Below is a small trained network, with its code and all its weights. Each question gives an input and a class and asks what happens when units are switched off, that is, made to give their printed mean instead of their output.

import numpy as np


def w(rows, s, z=0):
    codes = np.array(rows[::2]) - 128.0
    scale = np.full(codes.shape[1], s)
    scale[-1] = z or s
    return codes * scale


def norm(h):
    return h / np.sqrt((h * h).mean(-1, keepdims=True) + 1e-5)


def f(y):
    return y / 2 * (1 + np.tanh(0.7978845608 * (y + 0.044715 * y**3)))


def log_softmax(a):
    a = a - a.max(-1, keepdims=True)
    return a - np.log(np.exp(a).sum(-1, keepdims=True))


def net(x, mask):
    res = np.array(x, float).reshape(1, 2) / 4 @ E
    u = 0
    for l in range(2):
        y = f(norm(res) @ A[l][:, :-1].T + A[l][:, -1])
        res = res + np.where(mask[u : u + 10], y, B[l][:, -1]) @ B[l][:, :-1]
        u += 10
    return log_softmax(norm(res)[-1] @ U[:, :-1].T + U[:, -1])


A, B = {}, {}
E = w([
[85,136,93,1,60,184,169],'x0',
[147,93,84,136,186,151,80],'x1',
],0.0089)
A[0] = w([
[104,134,117,104,57,154,165,60],'0.n0',
[69,139,155,124,164,122,127,92],'0.n1',
[134,102,174,112,156,136,149,71],'0.n2',
[127,123,114,213,186,62,167,11],'0.n3',
[92,183,89,106,130,85,74,72],'0.n4',
[112,176,254,114,130,69,108,88],'0.n5',
[109,167,212,164,99,82,136,2],'0.n6',
[157,88,131,83,200,140,107,67],'0.n7',
[177,134,32,111,120,84,66,131],'0.n8',
[211,89,163,156,130,37,96,146],'0.n9',
],0.01,0.0019)
B[0] = w([
[124,98,1,201,136,86,153,219],'0.n0',
[194,148,155,127,137,150,116,124],'0.n1',
[134,152,179,101,160,85,146,121],'0.n2',
[189,93,74,121,163,142,178,246],'0.n3',
[91,169,110,132,95,112,123,125],'0.n4',
[161,100,139,85,74,138,55,198],'0.n5',
[206,211,183,80,53,106,50,195],'0.n6',
[83,130,164,101,113,103,150,173],'0.n7',
[98,180,224,138,187,155,91,175],'0.n8',
[76,91,126,92,69,108,176,253],'0.n9',
],0.0082,0.007)
A[1] = w([
[95,108,135,152,77,91,99,105],'1.n0',
[74,131,71,96,82,138,186,237],'1.n1',
[233,189,209,98,82,94,7,165],'1.n2',
[168,191,158,155,79,95,85,53],'1.n3',
[86,149,43,120,198,118,139,199],'1.n4',
[73,163,180,106,213,174,61,5],'1.n5',
[150,85,132,139,135,109,153,148],'1.n6',
[84,149,190,91,159,163,37,151],'1.n7',
[101,176,62,137,98,108,146,164],'1.n8',
[207,144,153,154,160,119,156,179],'1.n9',
],0.011,0.0026)
B[1] = w([
[68,134,165,98,99,94,110,140],'1.n0',
[118,136,180,159,193,150,118,254],'1.n1',
[63,103,2,107,89,148,42,242],'1.n2',
[146,109,82,92,94,74,56,167],'1.n3',
[163,143,164,110,32,119,103,227],'1.n4',
[102,191,44,181,112,96,135,182],'1.n5',
[104,144,163,93,176,102,141,165],'1.n6',
[81,157,98,231,159,35,208,178],'1.n7',
[134,153,199,117,120,209,156,196],'1.n8',
[100,107,191,97,112,165,109,163],'1.n9',
],0.01,0.0091)
U = w([
[69,187,104,199,166,46,150,145],'0',
[169,139,110,106,187,137,138,10],'1',
[131,44,252,99,230,83,152,172],'2',
[105,190,238,115,111,230,164,177],'3',
[115,95,84,76,72,87,41,209],'4',
[190,133,107,117,154,140,155,1],'5',
],0.017,0.006)

Each question gives the input, the list of numbers given to net, and the class t.
The units are the neurons (one row each of A and B). Each row of codes is followed by its name. A weight is (code - 128) times the scale printed after its matrix; where a second scale follows, it is the last column's (A, B and U).
mask holds one flag per neuron, layer by layer. A switched-off neuron (its flag False) gives its mean, the last column of its row in B, instead of its output. The means were averaged over made-up inputs and are rounded, as every weight is.
A unit's drop is (log p(t) with every unit on - log p(t) with that unit switched off) / (log p(t) with every unit on - log p(t) with every unit switched off).
unit that matters most: the unit with the biggest drop
top k neurons: the k neurons with the biggest drops, biggest first
k most important neurons of layer l: the k neurons of layer l with the biggest drops, biggest first
drop when u is switched off: that unit's drop, to one decimal
input [-7,-2], class 4: unit that matters most	0.n6
input [-6,-1], class 4: top 2 neurons	(0.n6, 0.n0)
input [6,8], class 0: top 3 neurons	(0.n8, 0.n3, 0.n9)
input [-2,7], class 0: 2 most important neurons of layer 0	(0.n8, 0.n0)
input [-2,6], class 0: 2 most important neurons of layer 0	(0.n8, 0.n0)
input [1,1], class 3: 2 most important neurons of layer 0	(0.n6, 0.n5)
input [1,-2], class 3: 2 most important neurons of layer 1	(1.n8, 1.n2)
input [-7,8], class 2: drop when 1.n2 is switched off	0.1
input [-7,1], class 2: drop when 0.n3 is switched off	0.4
input [-6,6], class 2: drop when 1.n2 is switched off	0.1
input [-2,2], class 2: drop when 0.n8 is switched off	0.0
